[[139 132 133 127 124 117 143 139 114 127]
 [122 122 125 125 128 123 126 126 135 148]
 [127 136 129 133 132 137 116 131 131 103]
 [124 124 126 124 127 125 120 127 127 146]]
:
[[127 114 139 143 117 124 127 133 132 139]
 [148 135 126 126 123 128 125 125 122 122]
 [103 131 131 116 137 132 133 129 136 127]
 [146 127 127 120 125 127 124 126 124 124]]

[[118 145 132 122 136 131 135 135]
 [138 123 132 123 106 128 129 133]
 [125 131 132 143 111 128 126 131]
 [123 133 127 138 126 127 127 130]
 [133 128 134 129 105 129 129 134]]
:
[[135 135 131 136 122 132 145 118]
 [133 129 128 106 123 132 123 138]
 [131 126 128 111 143 132 131 125]
 [130 127 127 126 138 127 133 123]
 [134 129 129 105 129 134 128 133]]

[[110 122 134 145 117 136]
 [112 134 124 135 122 132]
 [123 139 121 135 126 123]
 [120 121  99 115 128 146]
 [104 132 131 126 100 135]
 [109 134 153 150 129 129]
 [104 140 133 124 140 100]
 [127 120 121 131 116 132]]
:
[[136 117 145 134 122 110]
 [132 122 135 124 134 112]
 [123 126 135 121 139 123]
 [146 128 115  99 121 120]
 [135 100 126 131 132 104]
 [129 129 150 153 134 109]
 [100 140 124 133 140 104]
 [132 116 131 121 120 127]]

[[119 145 122 132]
 [141 106 122 122]
 [141 122 128 135]
 [146 122 139 129]
 [119 138 104 132]]
:
[[132 122 145 119]
 [122 122 106 141]
 [135 128 122 141]
 [129 139 122 146]
 [132 104 138 119]]

[[110 123 124 130]
 [108 140 130 112]
 [114 129 108 137]
 [113 126 103 121]
 [113 100 103 146]
 [136 132 134 140]]
:
[[130 124 123 110]
 [112 130 140 108]
 [137 108 129 114]
 [121 103 126 113]
 [146 103 100 113]
 [140 134 132 136]]

[[146 114 139 107 109]
 [130 135 113 142 112]
 [123 105 114 121 146]]
:
[[109 107 139 114 146]
 [112 142 113 135 130]
 [146 121 114 105 123]]

[[126 123 116 110 118 128 132 124 131 101 115 114 129]
 [130 118 127 127 138 139 136 139 123 117 138 132 122]
 [124 122 130 135 135 129 131 147 125 124 135 130 126]
 [132 134 112 125 122 120 136 122 131 120 116 117 132]]
:
[[129 114 115 101 131 124 132 128 118 110 116 123 126]
 [122 132 138 117 123 139 136 139 138 127 127 118 130]
 [126 130 135 124 125 147 131 129 135 135 130 122 124]
 [132 117 116 120 131 122 136 120 122 125 112 134 132]]

[[115 117 115 111 112 121 110 138 120]
 [128 116 135 103 120 128 128 124 126]]
:
[[120 138 110 121 112 111 115 117 115]
 [126 124 128 128 120 103 135 116 128]]

[[127 126 123 121 153 124 128 154 112 128 109 106 129 130 147 121]
 [119 122 117 124 150 120 125 146 107 125 103 104 126 121 147 125]]
:
[[121 147 130 129 106 109 128 112 154 128 124 153 121 123 126 127]
 [125 147 121 126 104 103 125 107 146 125 120 150 124 117 122 119]]
